Below is a small trained network, with its code and all its weights. Each question gives an input and a class and asks what happens when units are switched off, that is, made to give their printed mean instead of their output.

import numpy as np


def w(rows, s, z=0):
    codes = np.array(rows[::2]) - 128.0
    scale = np.full(codes.shape[1], s)
    scale[-1] = z or s
    return codes * scale


def norm(h):
    return h / np.sqrt((h * h).mean(-1, keepdims=True) + 1e-5)


def f(y):
    return np.maximum(y, 0)


def log_softmax(a):
    a = a - a.max(-1, keepdims=True)
    return a - np.log(np.exp(a).sum(-1, keepdims=True))


def net(x, mask):
    res = np.array(x, float).reshape(1, 8) / 4 @ E
    u = 0
    for l in range(3):
        y = f(norm(res) @ A[l][:, :-1].T + A[l][:, -1])
        res = res + np.where(mask[u : u + 5], y, B[l][:, -1]) @ B[l][:, :-1]
        u += 5
    return log_softmax(norm(res)[-1] @ U[:, :-1].T + U[:, -1])


A, B = {}, {}
E = w([
[170,161,139,188,102,142,192,123,90],'x0',
[143,148,128,61,87,99,253,116,181],'x1',
[111,126,14,56,198,173,80,154,57],'x2',
[49,86,99,72,191,93,90,100,199],'x3',
[143,106,80,73,183,114,171,78,55],'x4',
[93,132,41,127,60,133,115,109,165],'x5',
[166,165,241,108,144,149,138,219,174],'x6',
[114,152,109,84,130,163,74,232,166],'x7',
],0.0034)
A[0] = w([
[85,171,58,144,49,179,199,102,122,1],'0.n0',
[111,121,184,108,68,144,185,136,152,10],'0.n1',
[39,136,71,3,118,174,24,171,182,99],'0.n2',
[208,150,110,136,224,81,184,49,100,144],'0.n3',
[46,94,205,207,135,104,82,13,169,51],'0.n4',
],0.0038,0.0024)
B[0] = w([
[184,228,67,163,81,170,159,104,143,174],'0.n0',
[157,118,105,140,140,15,186,127,156,167],'0.n1',
[118,89,75,155,225,119,118,197,166,253],'0.n2',
[148,62,164,2,96,124,124,119,127,226],'0.n3',
[80,112,152,158,107,109,79,66,152,189],'0.n4',
],0.0064,0.0031)
A[1] = w([
[219,157,217,233,179,175,102,214,42,77],'1.n0',
[24,122,193,225,117,110,74,34,135,61],'1.n1',
[201,157,115,209,87,174,207,93,55,62],'1.n2',
[173,82,118,43,165,146,136,86,67,4],'1.n3',
[82,164,3,131,1,105,192,126,135,136],'1.n4',
],0.0044,0.003)
B[1] = w([
[42,157,147,11,3,182,61,132,81,254],'1.n0',
[51,89,161,215,104,81,86,56,158,205],'1.n1',
[150,157,86,152,172,175,100,134,144,229],'1.n2',
[104,92,124,108,131,111,142,38,62,188],'1.n3',
[212,165,107,186,169,217,164,162,90,247],'1.n4',
],0.007,0.0031)
A[2] = w([
[143,43,131,71,168,93,165,89,29,3],'2.n0',
[185,164,88,201,127,158,173,169,66,70],'2.n1',
[173,123,199,130,37,137,156,111,95,140],'2.n2',
[59,130,162,104,59,155,90,175,53,82],'2.n3',
[146,154,193,109,81,89,254,162,209,102],'2.n4',
],0.0053,0.0028)
B[2] = w([
[143,29,132,67,61,129,165,36,53,213],'2.n0',
[172,178,69,185,89,111,135,6,124,224],'2.n1',
[80,152,152,113,226,94,61,211,161,254],'2.n2',
[170,184,179,18,58,236,68,152,141,231],'2.n3',
[164,186,197,212,192,44,253,178,161,251],'2.n4',
],0.0053,0.0033)
U = w([
[41,73,201,210,100,61,57,53,196,76],'0',
[205,221,58,207,86,187,202,63,86,55],'1',
[131,77,137,43,144,98,169,36,55,249],'2',
[58,83,42,91,253,137,37,240,193,49],'3',
[84,224,223,48,54,210,19,198,90,87],'4',
[152,189,225,168,151,69,200,157,188,143],'5',
],0.0063,0.0018)

Each question gives the input, the list of numbers given to net, and the class t.
The units are the neurons (one row each of A and B). Each row of codes is followed by its name. A weight is (code - 128) times the scale printed after its matrix; where a second scale follows, it is the last column's (A, B and U).
mask holds one flag per neuron, layer by layer. A switched-off neuron (its flag False) gives its mean, the last column of its row in B, instead of its output. The means were averaged over made-up inputs and are rounded, as every weight is.
A unit's drop is (log p(t) with every unit on - log p(t) with that unit switched off) / (log p(t) with every unit on - log p(t) with every unit switched off).
The circuit of an input: a set's keep is (log p(t) with only the set's units on - log p(t) with every unit switched off) / (log p(t) with every unit on - log p(t) with every unit switched off). Starting from the 12 units with the biggest drops (on a tie, the unit counted first), units are removed one at a time, each time the one whose removal leaves the highest keep (on an exact tie, the one counted first), for as long as the keep stays at least 0.8.
units of the circuit, in order: the units of the circuit, biggest drop first
top k neurons: the k neurons with the biggest drops, biggest first
top k neurons in layer l: the k neurons of layer l with the biggest drops, biggest first
drop of u: that unit's drop, to one decimal
input [2,6,-2,-4,-6,3,-3,8], class 1: units of the circuit, in order -> [1.n4; 2.n1]
input [2,7,-4,4,8,7,-7,-3], class 1: top 2 neurons -> [1.n4; 0.n0]
input [-6,-6,-3,-4,7,4,5,-5], class 0: units of the circuit, in order -> [0.n4; 1.n1]
input [-8,8,-3,2,-7,8,3,-6], class 5: units of the circuit, in order -> [2.n4]
input [2,-3,5,5,3,-3,1,0], class 2: top 2 neurons in layer 1 -> [1.n3; 1.n2]
input [-2,6,0,1,-2,6,-7,5], class 1: top 3 neurons -> [1.n4; 0.n0; 2.n1]
input [-2,-8,-1,-1,1,-2,-5,2], class 0: units of the circuit, in order -> [1.n1; 0.n4]
input [-1,2,1,-2,-5,2,-3,4], class 1: top 3 neurons -> [0.n0; 2.n1; 1.n4]
input [8,7,1,-7,7,-7,2,-1], class 2: units of the circuit, in order -> [0.n3; 2.n0]
input [-6,0,-5,-3,-1,-7,-1,-2], class 0: units of the circuit, in order -> [0.n4; 1.n1]
input [8,1,-6,0,-5,-8,-6,1], class 0: units of the circuit, in order -> [1.n1; 0.n4]
input [8,-8,-2,-7,2,-4,-8,-3], class 4: units of the circuit, in order -> [1.n0; 2.n3]
input [-5,7,6,-4,1,4,-8,7], class 1: top 4 neurons -> [1.n4; 0.n0; 2.n1; 2.n2]
input [0,2,3,2,-5,-1,-1,-3], class 0: units of the circuit, in order -> [0.n4]
input [-1,8,0,1,-6,-2,-7,-3], class 1: drop of 1.n4 -> 1.0
input [8,-6,-8,-6,-3,-3,4,-3], class 4: drop of 1.n0 -> 1.1
input [5,-5,0,-5,-8,-3,5,-7], class 4: drop of 1.n0 -> 0.6
